Here is a tiny trained network, its code and every weight. The questions are about switching its units off for an input and a class, where a switched-off unit gives its printed mean instead of its output.

import numpy as np


def w(rows, s, z=0):
    codes = np.array(rows[::2]) - 128.0
    scale = np.full(codes.shape[1], s)
    scale[-1] = z or s
    return codes * scale


def norm(h):
    return h / np.sqrt((h * h).mean(-1, keepdims=True) + 1e-5)


def f(y):
    return y / 2 * (1 + np.tanh(0.7978845608 * (y + 0.044715 * y**3)))


def log_softmax(a):
    a = a - a.max(-1, keepdims=True)
    return a - np.log(np.exp(a).sum(-1, keepdims=True))


def net(x, mask):
    res = np.array(x, float).reshape(1, 3) / 4 @ E
    u = 0
    for l in range(2):
        y = f(norm(res) @ A[l][:, :-1].T + A[l][:, -1])
        res = res + np.where(mask[u : u + 6], y, B[l][:, -1]) @ B[l][:, :-1]
        u += 6
    return log_softmax(norm(res)[-1] @ U[:, :-1].T + U[:, -1])


A, B = {}, {}
E = w([
[107,68,88,72,115,113,148,160,82,83],'x0',
[1,73,123,192,135,172,157,65,157,105],'x1',
[130,127,112,105,23,191,146,137,155,168],'x2',
],0.0018)
A[0] = w([
[155,210,194,250,160,162,86,139,197,217,95],'L0N1',
[143,94,145,80,4,200,85,137,205,141,108],'L0N2',
[93,91,171,174,160,189,150,95,148,83,87],'L0N3',
[211,182,115,44,157,89,122,182,87,145,252],'L0N4',
[196,141,142,123,123,167,125,128,171,120,152],'L0N5',
[69,47,112,119,200,129,160,66,114,118,190],'L0N6',
],0.0022,0.0014)
B[0] = w([
[123,106,201,45,102,188,244,60,72,15,190],'L0N1',
[137,170,62,253,242,182,187,192,26,199,165],'L0N2',
[185,104,52,129,90,55,57,163,162,159,156],'L0N3',
[119,54,105,206,63,99,137,122,187,122,253],'L0N4',
[106,136,55,124,140,71,156,96,145,148,140],'L0N5',
[181,111,139,166,60,141,146,152,181,126,215],'L0N6',
],0.0023,0.002)
A[1] = w([
[55,67,49,14,121,107,119,234,55,54,123],'L1N1',
[109,64,111,191,88,123,191,121,131,67,251],'L1N2',
[20,142,116,152,137,167,92,75,163,121,78],'L1N3',
[127,100,152,151,200,63,79,105,109,84,114],'L1N4',
[110,137,144,119,253,90,69,125,115,65,86],'L1N5',
[213,204,141,67,116,96,104,145,95,168,150],'L1N6',
],0.0032,0.0014)
B[1] = w([
[94,159,182,150,143,164,139,57,163,130,217],'L1N1',
[184,160,147,103,144,85,118,159,108,130,254],'L1N2',
[82,69,129,109,102,90,91,143,165,145,163],'L1N3',
[137,130,84,120,76,180,154,159,119,178,174],'L1N4',
[97,148,98,146,82,211,162,141,112,185,156],'L1N5',
[3,50,139,150,131,124,100,105,176,116,158],'L1N6',
],0.0044,0.0032)
U = w([
[66,7,119,167,82,20,54,159,221,135,161],'0',
[102,163,39,184,103,242,194,186,72,230,170],'1',
[89,166,237,101,154,167,185,18,151,57,159],'2',
[254,196,108,93,177,59,131,189,54,81,157],'3',
[111,172,36,58,211,126,8,102,59,98,16],'4',
[129,159,36,67,224,145,21,127,86,87,27],'5',
[118,162,23,45,224,143,9,110,63,80,2],'6',
],0.0067,0.0047)

Each question gives the input, the list of numbers given to net, and the class t.
The units are the neurons (one row each of A and B). Each row of codes is followed by its name. A weight is (code - 128) times the scale printed after its matrix; where a second scale follows, it is the last column's (A, B and U).
mask holds one flag per neuron, layer by layer. A switched-off neuron (its flag False) gives its mean, the last column of its row in B, instead of its output. The means were averaged over made-up inputs and are rounded, as every weight is.
A unit's drop is (log p(t) with every unit on - log p(t) with that unit switched off) / (log p(t) with every unit on - log p(t) with every unit switched off).
The circuit of an input: a set's keep is (log p(t) with only the set's units on - log p(t) with every unit switched off) / (log p(t) with every unit on - log p(t) with every unit switched off). Starting from all 12 units, units are removed one at a time, each time the one whose removal leaves the highest keep (on an exact tie, the one counted first), for as long as the keep stays at least 0.8.
circuit, biggest first: the units of the circuit, biggest drop first
unit that matters most: the unit with the biggest drop
top k neurons: the k neurons with the biggest drops, biggest first
top k neurons in layer l: the k neurons of layer l with the biggest drops, biggest first
input [-7,-2,6], class 2: unit that matters most : L0N1
input [-4,8,4], class 0: top 2 neurons : [L1N3, L1N1]
input [3,0,-3], class 3: top 3 neurons in layer 1 : [L1N6, L1N2, L1N3]
input [3,6,5], class 0: top 3 neurons : [L1N3, L1N5, L1N4]
input [4,-6,-3], class 0: top 2 neurons : [L1N6, L0N1]
input [-6,1,4], class 2: top 2 neurons in layer 1 : [L1N4, L1N5]
input [8,7,-8], class 1: top 3 neurons : [L1N5, L1N4, L0N4]
input [-3,-1,1], class 3: top 3 neurons : [L1N1, L0N1, L1N6]
input [-7,7,-3], class 0: top 2 neurons : [L1N3, L1N1]
input [-6,-5,-2], class 2: circuit, biggest first : [L0N1, L1N6]
input [0,3,-2], class 3: circuit, biggest first : [L1N6, L1N2]
input [-5,7,-8], class 1: top 3 neurons in layer 1 : [L1N5, L1N4, L1N6]
input [5,2,2], class 2: top 2 neurons : [L1N1, L0N4]
input [2,-2,3], class 3: top 2 neurons : [L0N4, L1N5]
input [2,-4,-2], class 0: top neuron : [L0N1]
input [-1,6,4], class 0: circuit, biggest first : [L1N3, L1N5]
input [0,-2,3], class 3: circuit, biggest first : [L1N4, L1N1]
input [6,4,4], class 2: top 2 neurons in layer 1 : [L1N1, L1N4]
input [-3,-2,-4], class 1: top 3 neurons in layer 1 : [L1N5, L1N4, L1N1]
input [3,1,3], class 3: top 3 neurons in layer 1 : [L1N5, L1N6, L1N4]
input [3,3,2], class 3: top 2 neurons in layer 0 : [L0N6, L0N2]
input [-2,1,-8], class 1: top neuron in layer 1 : [L1N5]
input [0,1,2], class 3: top 2 neurons : [L1N5, L1N4]
input [-3,-6,4], class 0: top 2 neurons : [L1N6, L1N1]
input [7,1,-5], class 2: top 2 neurons in layer 0 : [L0N2, L0N6]
